m =
[[-39.7  56.1 -22.7 -49.6  45.3 -23.7  24.5]
 [ 54.5 -42.3  -9.0  51.7 -60.1  16.6  21.0]
 [-12.6 -15.4  14.3  15.4  -6.9 -42.1  39.1]
 [ 61.2 -28.9  13.6  40.7 -40.9  -1.8 -10.9]
 [ 12.0 -25.3  17.9  31.3 -15.1 -30.6  35.3]
 [-18.8   5.0   8.5 -16.8  -2.3  45.8 -43.5]
 [-36.3 -50.7   8.4 -10.7  -9.7  29.9  43.0]]
Indices start at 1.
Find the entry in the bottom-left corner.
-36.3
Find the top entry of the column that holds the largest entry.
-39.7
The entry in row 1 and column 3: -22.7
Find the entry just right of the largest entry.
-28.9
Find the entry directly above -36.3.
-18.8
The entry directly above 35.3 is -10.9
Find the entry just left of -28.9.
61.2
The entry just left of the smallest entry is 51.7
Find the entry at row 1, column 2.
56.1
The entry just right of 8.4: -10.7
The bottom-right entry is 43.0
The entry directly above 29.9 is 45.8
Find the entry directly below the largest entry.
12.0
The entry in row 2 and column 1: 54.5
Find the entry in row 2 and column 2.
-42.3
The entry just right of 40.7 -> -40.9
Find the entry just right of the smallest entry.
16.6
The top entry of the column that holds the smallest entry -> 45.3
The entry just left of 24.5 -> -23.7
Find the entry directly below 5.0.
-50.7
Find the entry in row 3 and column 1.
-12.6
The entry just right of -15.4 is 14.3
Find the entry in the top-right corner.
24.5
The bottom entry of the column that holds the smallest entry is -9.7
Find the entry just left of the centre entry.
13.6
Find the entry directly above 8.5.
17.9
The entry directly below the smallest entry is -6.9
Find the median of all entries.
-2.3

W = [-4.9 59.6 -1.1 -0.8 60.5 60.2 65.3 58.2]
The entry just right of 65.3 is 58.2
The entry just right of 60.2 is 65.3

Questions about the row below.
1) The median entry?
2) The entry just right of 271?
array([-440,  271,  452, -405,  810,  277, -397,  -31,   79, -696, -334])
1) -31
2) 452

Read these off the grid that follows. Rows and columns are numbered from 1.
1) Read off the entry just right of the largest entry.
2) Read off the bottom-right entry.
3) Read off the entry in the top-right corner.
4) Read off the bottom entry of the column that holds the largest entry.
5) Read off the entry in row 1 and column 2.
6) Read off the entry directly below 547.
7) Read off the entry directly below 329.
8) Read off the entry directly below 379.
[[581 195 349 147 566 341 273 691 443 362 187 618]
 [444 551 535 279 380 305 512 324 612 302 369 325]
 [209 526 494 350 547 299 673 266 607 348 503 356]
 [644 240 443 283 558 408 250 620 452 342 157 616]
 [551 208 323 526 627 524 373 633 342 548 376 703]
 [251 370 130 367 346 500 555 640 301 662 595 354]
 [220 194 249 497 763 277 687 543 542 456 466 725]
 [325 492 495 176 403 226 551 333 635 304 379 311]
 [468 275 503 320 774 162 482 279 804 155 260 641]
 [456 209 403 386 739 234 456 435 689 257 254 687]
 [281 444 369 118 403 211 617 343 625 370 459 309]
 [ 72 493 329 525 406 423 801 360 430 551 668 325]
 [254 437 359 123 411 232 601 376 590 410 485 321]]
1) 155
2) 321
3) 618
4) 590
5) 195
6) 558
7) 359
8) 260

Questions about the row below.
1) Which number is the first entry?
2) Which number is the entry just right of the smallest entry?
3) Which number is the entry just left of -75.8?
4) Which number is the maximum?
5) Which number is the entry just right of 28.2?
6) Which number is the first entry from the right?
-32.9,28.2,-38.3,23.8,-10.9,-79.2,20.9,15.3,-40.8,-75.8
1) -32.9
2) 20.9
3) -40.8
4) 28.2
5) -38.3
6) -75.8

Read these off the row that follows.
1) Find the maximum.
2) Find the entry just left of 191.
array([114, 211, 168,  95, 134, 131, 191,  35, 247])
1) 247
2) 131

Questions about the matrix below.
1) Give the largest entry in the last column.
2) Give the entry just left of -33.9.
3) Give the bottom-right entry.
4) Give the entry just right of the smallest entry.
5) Give the 1st entry in reading order.
6) Give the second entry on the diagonal from the top-right corner.
7) Give the entry just left of 31.8.
8) Give the second entry, reading row by row.
[[ 20.0   6.8 -23.9  27.0 -16.5   2.5 -30.0  29.7]
 [ 15.9 -18.4 -33.9  11.6  19.6 -25.0 -42.4  24.2]
 [-19.6  15.9  14.3  31.7 -30.8  31.8  25.6 -13.5]
 [ 47.7 -41.6  -1.4 -31.4  62.5 -50.9 -32.5  24.2]
 [ -9.5   7.2  24.8  22.6 -21.5  29.3  23.9  -7.4]
 [ 15.2 -27.9  38.2 -25.9  28.2 -17.6   6.3 -13.4]
 [  4.1  25.7  -6.2  23.7 -29.6  22.0   4.3  17.3]
 [-10.2 -28.1  23.8 -24.8  26.8 -13.4   6.0 -24.6]
 [ 23.2  18.7 -16.8  30.8 -19.7  16.1 -10.4  35.7]
 [ 16.0 -19.6 -27.6  19.6  15.7 -19.2 -43.5  27.1]
 [ 29.8   9.1 -16.5  28.4 -15.5   6.1 -15.9  46.2]
 [ -1.2 -11.9  66.6 -25.4  13.6  10.2  34.2 -25.1]
 [ 17.5 -35.5  12.9 -30.3  51.2 -41.4 -18.3  -9.6]
 [ -9.4 -22.6  15.0 -27.7  26.4 -22.2  -4.3 -26.4]
 [ 17.6  13.3 -15.6  35.0 -20.6  17.6 -19.2  26.6]
 [ -5.9   1.1  55.9 -12.6  -1.7  17.3  35.7 -16.8]]
1) 46.2
2) -18.4
3) -16.8
4) -32.5
5) 20.0
6) -42.4
7) -30.8
8) 6.8

Read these off the grid that follows.
1) Report the entry in the top-right corner.
2) Report the entry in the bottom-right corner.
3) Report the fifth entry in reading order.
4) Report the top-left entry.
5) Report the 2nd entry on the main diagonal.
6) Report the smallest entry in the first row.
7) Report the first entry in the row that holds the largest entry.
8) Report the entry directly above -2.7.
[[ -0.7   0.3   1.6  -1.5  -0.3   1.4  -5.0  -1.7 -15.4  -1.7  -0.8 -12.0]
 [  1.3  -0.2  -2.3   6.0  -4.5   3.3 -37.9  -8.6 -21.2  -0.8   0.3  -2.1]
 [ -1.1   0.2   0.8 -16.7  -6.6   1.0  -4.2  -0.2  -2.0   0.1   1.3  -0.2]
 [ -1.5   0.5   0.7  -7.5  -0.7  -3.1 -12.3   3.7  41.9   1.7  -1.8   2.6]
 [ -0.7  -0.2   0.0  -0.6  -3.1   3.8  38.7  12.1  16.6  -2.3  -2.8   8.5]
 [ -1.8   0.0   0.5   1.0  -0.8   1.8  -0.9  -6.9 -57.8   0.6  -3.8   4.6]
 [  1.6  -0.6  -1.0   7.0   0.3  -0.8  35.6   1.2 -15.6  -0.3   1.2   2.3]
 [ -0.3  -1.2   2.2  -2.9   2.2  -3.3   0.3  -5.2  23.4   2.1   2.8   4.4]
 [ -0.1  -0.1   0.6   5.2   0.6   0.7  -7.2  -3.7 -13.4  -0.4  -2.2  -1.7]
 [ -1.4  -0.3  -2.0   1.1   1.0   7.1 -10.8   4.7  -0.9   0.1  -2.6  23.4]
 [ -2.1   0.3   1.7  -3.3   2.5  -2.5 -21.0  -1.4   9.5   1.0  -0.6  -8.0]
 [ -0.6   0.3  -1.2   7.5   4.8   0.6 -46.0   4.9  59.6  -0.4   0.8  -6.2]
 [ -2.5   0.2   0.4  -2.4   2.2  -2.7 -19.4   1.2  23.3   2.7  -2.6   6.6]]
1) -12.0
2) 6.6
3) -0.3
4) -0.7
5) -0.2
6) -15.4
7) -0.6
8) 0.6
